Below are the code and all the weights of a small trained network. Each question names an input and a class and asks about switching units off, where a switched-off unit gives its printed mean instead of its output.

import numpy as np


def w(rows, s, z=0):
    codes = np.array(rows[::2]) - 128.0
    scale = np.full(codes.shape[1], s)
    scale[-1] = z or s
    return codes * scale


def f(y):
    return np.maximum(y, 0)


def log_softmax(a):
    a = a - a.max(-1, keepdims=True)
    return a - np.log(np.exp(a).sum(-1, keepdims=True))


def net(x, mask):
    res = np.array(x, float).reshape(1, 3) / 4 @ E
    y = f(res @ A[0][:, :-1].T + A[0][:, -1])
    res = res + np.where(mask, y, B[0][:, -1]) @ B[0][:, :-1]
    return log_softmax(res[-1] @ U[:, :-1].T + U[:, -1])


A, B = {}, {}
E = w([
[95,85,118,244,154,205,103,39],'x0',
[46,135,190,94,109,231,81,242],'x1',
[43,38,102,139,36,28,64,147],'x2',
],0.011)
A[0] = w([
[133,175,33,145,148,82,148,82,112],'neuron 0',
[177,111,105,171,138,88,94,110,112],'neuron 1',
[116,189,100,175,104,189,57,224,88],'neuron 2',
[128,182,118,157,117,128,108,112,255],'neuron 3',
[181,96,94,149,143,63,135,68,127],'neuron 4',
[168,197,121,30,76,69,185,202,104],'neuron 5',
[20,93,92,164,49,78,63,141,55],'neuron 6',
[122,135,116,214,117,164,121,104,69],'neuron 7',
[76,141,200,149,121,187,92,172,85],'neuron 8',
[125,98,178,159,111,172,140,179,116],'neuron 9',
[63,144,163,189,67,81,179,170,202],'neuron 10',
[83,69,158,234,165,198,121,48,121],'neuron 11',
[93,115,146,192,119,174,140,108,80],'neuron 12',
[74,120,138,84,86,210,86,169,136],'neuron 13',
[146,214,150,144,170,192,198,165,126],'neuron 14',
[150,152,194,138,135,161,184,101,70],'neuron 15',
[167,174,101,132,252,193,139,150,121],'neuron 16',
],0.011,0.012)
B[0] = w([
[203,169,176,147,109,145,172,157,198],'neuron 0',
[170,169,148,129,127,103,149,115,178],'neuron 1',
[145,176,172,142,117,88,164,136,202],'neuron 2',
[98,175,69,2,122,148,150,80,227],'neuron 3',
[164,175,170,124,127,137,143,136,223],'neuron 4',
[113,27,144,105,197,171,133,168,241],'neuron 5',
[160,94,143,201,120,70,88,89,241],'neuron 6',
[85,79,201,178,156,149,158,130,170],'neuron 7',
[141,156,159,118,84,99,157,149,211],'neuron 8',
[197,151,144,144,115,150,190,105,181],'neuron 9',
[51,132,91,128,113,134,131,67,223],'neuron 10',
[93,102,120,137,197,191,128,189,251],'neuron 11',
[114,112,145,167,154,153,117,174,173],'neuron 12',
[163,176,143,105,122,125,178,114,238],'neuron 13',
[116,108,102,177,119,76,98,79,213],'neuron 14',
[149,84,163,199,81,71,118,93,156],'neuron 15',
[140,94,102,159,118,82,78,90,210],'neuron 16',
],0.012,0.015)
U = w([
[168,217,160,124,112,125,201,197,83],'0',
[100,92,100,159,116,76,54,90,74],'1',
[85,65,126,116,204,185,133,254,106],'2',
[71,200,10,57,136,177,128,110,246],'3',
],0.012,0.011)

Each question gives the input, the list of numbers given to net, and the class t.
The units are the neurons (one row each of A and B). Each row of codes is followed by its name. A weight is (code - 128) times the scale printed after its matrix; where a second scale follows, it is the last column's (A, B and U).
mask holds one flag per neuron, in row order. A switched-off neuron (its flag False) gives its mean, the last column of its row in B, instead of its output. The means were averaged over made-up inputs and are rounded, as every weight is.
A unit's drop is (log p(t) with every unit on - log p(t) with that unit switched off) / (log p(t) with every unit on - log p(t) with every unit switched off).
The circuit of an input: a set's keep is (log p(t) with only the set's units on - log p(t) with every unit switched off) / (log p(t) with every unit on - log p(t) with every unit switched off). Starting from the 12 units with the biggest drops (on a tie, the unit counted first), units are removed one at a time, each time the one whose removal leaves the highest keep (on an exact tie, the one counted first), for as long as the keep stays at least 0.8.
units of the circuit, in order: the units of the circuit, biggest drop first
unit that matters most: the unit with the biggest drop
k most important neurons: the k neurons with the biggest drops, biggest first
drop of u: that unit's drop, to one decimal
input [-4,7,7], class 0: unit that matters most	neuron 13
input [8,1,-6], class 2: 2 most important neurons	(neuron 11; neuron 6)
input [5,-2,-6], class 1: 3 most important neurons	(neuron 16; neuron 14; neuron 5)
input [6,7,-8], class 1: 2 most important neurons	(neuron 16; neuron 14)
input [-5,0,-5], class 1: units of the circuit, in order	(neuron 14; neuron 16)
input [1,-3,2], class 3: 3 most important neurons	(neuron 2; neuron 8; neuron 13)
input [4,-3,2], class 2: 2 most important neurons	(neuron 11; neuron 13)
input [-2,-5,5], class 0: 2 most important neurons	(neuron 4; neuron 0)
input [-8,8,7], class 0: 3 most important neurons	(neuron 13; neuron 2; neuron 11)
input [3,2,-2], class 3: units of the circuit, in order	(neuron 6; neuron 0)
input [-5,-8,6], class 0: 2 most important neurons	(neuron 0; neuron 4)
input [-5,6,-8], class 1: 2 most important neurons	(neuron 14; neuron 16)
input [-7,8,7], class 0: 2 most important neurons	(neuron 13; neuron 2)
input [7,7,5], class 0: units of the circuit, in order	(neuron 13)
input [8,-7,7], class 2: drop of neuron 7	0.2
input [-2,-1,-3], class 3: drop of neuron 6	0.8
input [0,7,6], class 0: drop of neuron 13	0.7
input [-8,7,-6], class 2: drop of neuron 7	-0.1
